Below are the code and all the weights of a small trained network. Each question names an input and a target symbol and asks about switching units off, where a switched-off unit gives its printed mean instead of its output.

import numpy as np


def w(rows, s, z=0):
    codes = np.array(rows[::2]) - 128.0
    scale = np.full(codes.shape[1], s)
    scale[-1] = z or s
    return codes * scale


def norm(h):
    return h / np.sqrt((h * h).mean(-1, keepdims=True) + 1e-5)


def f(y):
    return np.maximum(y, 0)


def softmax(a):
    e = np.exp(a - a.max(-1, keepdims=True))
    return e / e.sum(-1, keepdims=True)


def log_softmax(a):
    a = a - a.max(-1, keepdims=True)
    return a - np.log(np.exp(a).sum(-1, keepdims=True))


def net(x, mask):
    ids = ['ΓΞΠΣαβδεημτ'.index(c) for c in x.split()]
    T = len(ids)
    res = E[ids] + P[:T]
    u = 0
    for l in range(2):
        r = norm(res)
        for j in range(2):
            rows = slice(2 * j, 2 * j + 2)
            q, k, v = (r @ M[l][rows].T for M in (Q, K, V))
            z = softmax(np.where(np.tri(T) > 0, q @ k.T / 2**0.5, -1e9)) @ v
            o = O[l][rows]
            res = res + np.where(mask[u + j], z, o[:, -1]) @ o[:, :-1]
        u += 2
        y = f(norm(res) @ A[l][:, :-1].T + A[l][:, -1])
        res = res + np.where(mask[u : u + 8], y, B[l][:, -1]) @ B[l][:, :-1]
        u += 8
    return log_softmax(norm(res)[-1] @ U[:, :-1].T + U[:, -1])


Q, K, V, O, A, B = {}, {}, {}, {}, {}, {}
E = w([
[127,72,90,132,136],'Γ',
[46,80,180,117,72],'Ξ',
[154,46,123,158,136],'Π',
[123,120,132,167,171],'Σ',
[77,170,212,119,120],'α',
[17,92,174,112,178],'β',
[33,190,71,30,56],'δ',
[132,60,85,4,165],'ε',
[76,106,147,91,162],'η',
[118,204,167,75,161],'μ',
[180,30,150,115,95],'τ',
],0.02)
P = w([
[108,167,139,5,140],'0',
[53,47,139,213,105],'1',
[130,174,45,79,107],'2',
[246,120,144,119,114],'3',
[52,152,71,177,101],'4',
[107,200,64,109,183],'5',
[196,98,151,121,185],'6',
[118,120,28,212,118],'7',
[151,190,44,100,149],'8',
[231,99,133,67,145],'9',
],0.013)
Q[0] = w([
[97,98,56,254,118],'L0H1',
[78,95,226,187,175],'L0H1',
[71,21,26,162,152],'L0H2',
[118,80,227,109,170],'L0H2',
],0.0087)
K[0] = w([
[88,115,142,166,105],'L0H1',
[145,63,109,137,152],'L0H1',
[79,2,194,168,112],'L0H2',
[109,195,87,103,89],'L0H2',
],0.0093)
V[0] = w([
[155,91,97,205,101],'L0H1',
[40,228,107,82,104],'L0H1',
[159,3,131,118,252],'L0H2',
[179,153,121,146,193],'L0H2',
],0.0074)
O[0] = w([
[109,18,169,98,17,1],'L0H1',
[15,90,116,119,253,229],'L0H1',
[53,84,115,192,149,151],'L0H2',
[195,141,84,60,189,110],'L0H2',
],0.0061,0.0055)
A[0] = w([
[204,72,250,173,125,237],'L0N1',
[120,83,104,155,144,2],'L0N2',
[156,179,162,142,195,103],'L0N3',
[36,91,138,112,136,41],'L0N4',
[158,152,175,63,135,24],'L0N5',
[177,36,33,106,165,252],'L0N6',
[176,43,153,127,147,254],'L0N7',
[131,191,211,157,136,24],'L0N8',
],0.011,0.0023)
B[0] = w([
[171,198,111,61,97,193],'L0N1',
[139,136,125,191,80,157],'L0N2',
[89,128,60,164,87,231],'L0N3',
[130,140,171,165,152,199],'L0N4',
[150,61,209,174,157,191],'L0N5',
[96,203,187,141,52,254],'L0N6',
[183,248,160,139,93,208],'L0N7',
[129,146,149,108,50,167],'L0N8',
],0.011,0.0067)
Q[1] = w([
[83,122,227,111,108],'L1H1',
[254,155,45,84,58],'L1H1',
[179,123,166,45,193],'L1H2',
[171,185,76,134,125],'L1H2',
],0.0093)
K[1] = w([
[39,235,101,150,143],'L1H1',
[226,61,233,196,20],'L1H1',
[186,237,90,210,123],'L1H2',
[59,121,3,48,147],'L1H2',
],0.0057)
V[1] = w([
[172,52,254,149,43],'L1H1',
[92,52,140,120,102],'L1H1',
[156,86,104,105,146],'L1H2',
[126,128,152,43,187],'L1H2',
],0.0086)
O[1] = w([
[83,96,104,138,179,2],'L1H1',
[99,130,94,143,72,39],'L1H1',
[129,105,66,2,202,39],'L1H2',
[133,47,124,182,120,189],'L1H2',
],0.0087,0.0057)
A[1] = w([
[92,118,98,53,112,57],'L1N1',
[69,95,115,215,20,158],'L1N2',
[115,123,176,29,195,120],'L1N3',
[64,128,65,93,124,82],'L1N4',
[162,194,245,146,80,240],'L1N5',
[172,27,141,166,106,172],'L1N6',
[92,35,159,90,98,3],'L1N7',
[186,95,125,121,73,103],'L1N8',
],0.012,0.004)
B[1] = w([
[47,106,196,98,149,133],'L1N1',
[47,143,120,156,63,173],'L1N2',
[166,81,117,178,94,154],'L1N3',
[177,97,124,78,129,137],'L1N4',
[150,51,63,119,118,252],'L1N5',
[77,204,250,143,130,132],'L1N6',
[101,92,135,138,97,129],'L1N7',
[146,222,117,147,144,136],'L1N8',
],0.011,0.019)
U = w([
[94,149,185,155,55,179],'Γ',
[97,145,111,165,108,107],'Ξ',
[109,154,80,148,143,103],'Π',
[173,216,100,141,180,241],'Σ',
[111,123,120,147,138,36],'α',
[86,144,145,52,163,161],'β',
[115,106,126,3,113,110],'δ',
[112,69,145,102,112,4],'ε',
[107,92,153,142,164,120],'η',
[208,66,84,181,137,84],'μ',
[193,169,185,78,100,182],'τ',
],0.014,0.0033)

Each question gives the input, a string of symbols that net reads in full, and the target symbol t.
The units are the heads (2 rows each of Q, K, V and O) and the neurons (one row each of A and B). Each row of codes is followed by its name. A weight is (code - 128) times the scale printed after its matrix; where a second scale follows, it is the last column's (O, A, B and U).
mask holds one flag per unit, layer by layer, with each layer's heads first. A switched-off unit (its flag False) gives its mean, the last column of its rows in O or B, instead of its output. The means were averaged over made-up inputs and are rounded, as every weight is.
A unit's drop is (log p(t) with every unit on - log p(t) with that unit switched off) / (log p(t) with every unit on - log p(t) with every unit switched off).
top k neurons: the k neurons with the biggest drops, biggest first
k most important neurons of layer l: the k neurons of layer l with the biggest drops, biggest first
which heads matter: for each layer, one digit per head in row order, 1 if its drop is at least 0.15 and else 0, layers parted by /
input μ δ μ μ τ μ α, target μ: top 2 neurons : (L1N5 L0N6)
input μ Ξ τ β, target τ: which heads matter : 10 / 00
input ε ε μ, target Σ: 3 most important neurons of layer 0 : (L0N6 L0N3 L0N5)
input μ τ τ μ τ μ μ β μ Ξ, target μ: which heads matter : 00 / 10
input ε ε τ Γ, target Γ: which heads matter : 01 / 00
input τ μ Σ τ δ Σ τ α τ η, target τ: top 3 neurons : (L0N7 L0N1 L0N6)
input τ μ μ δ μ δ, target β: top 2 neurons : (L1N5 L1N1)
input τ α μ μ Ξ μ τ Σ, target Γ: which heads matter : 10 / 00
input μ α Σ β τ τ α, target τ: top 2 neurons : (L0N1 L0N8)
input τ η μ η μ η α, target μ: which heads matter : 01 / 10
input τ τ τ Σ, target Σ: top 2 neurons : (L0N1 L1N8)
input μ Σ μ μ, target μ: top neuron : (L0N5)
input Ξ μ Ξ ε η μ δ τ δ, target β: 3 most important neurons of layer 0 : (L0N6 L0N3 L0N7)
input τ η β ε, target τ: top 4 neurons : (L0N7 L0N6 L0N3 L1N2)
input δ μ τ δ ε, target Γ: most important neuron of layer 1 : (L1N2)
input Γ ε Ξ Σ, target Σ: which heads matter : 10 / 00
input ε δ μ μ μ μ Ξ, target μ: 2 most important neurons of layer 1 : (L1N5 L1N2)
input μ Ξ α δ μ μ ε μ α τ, target τ: top 3 neurons : (L0N7 L0N6 L0N1)
input ε μ μ μ Γ Γ μ μ, target Σ: top 2 neurons : (L1N5 L0N6)
input μ μ μ τ μ β, target η: 2 most important neurons of layer 1 : (L1N2 L1N5)
input τ μ τ ε, target τ: top neuron : (L0N7)
input δ Γ μ δ ε, target Γ: top 2 neurons : (L0N6 L1N5)
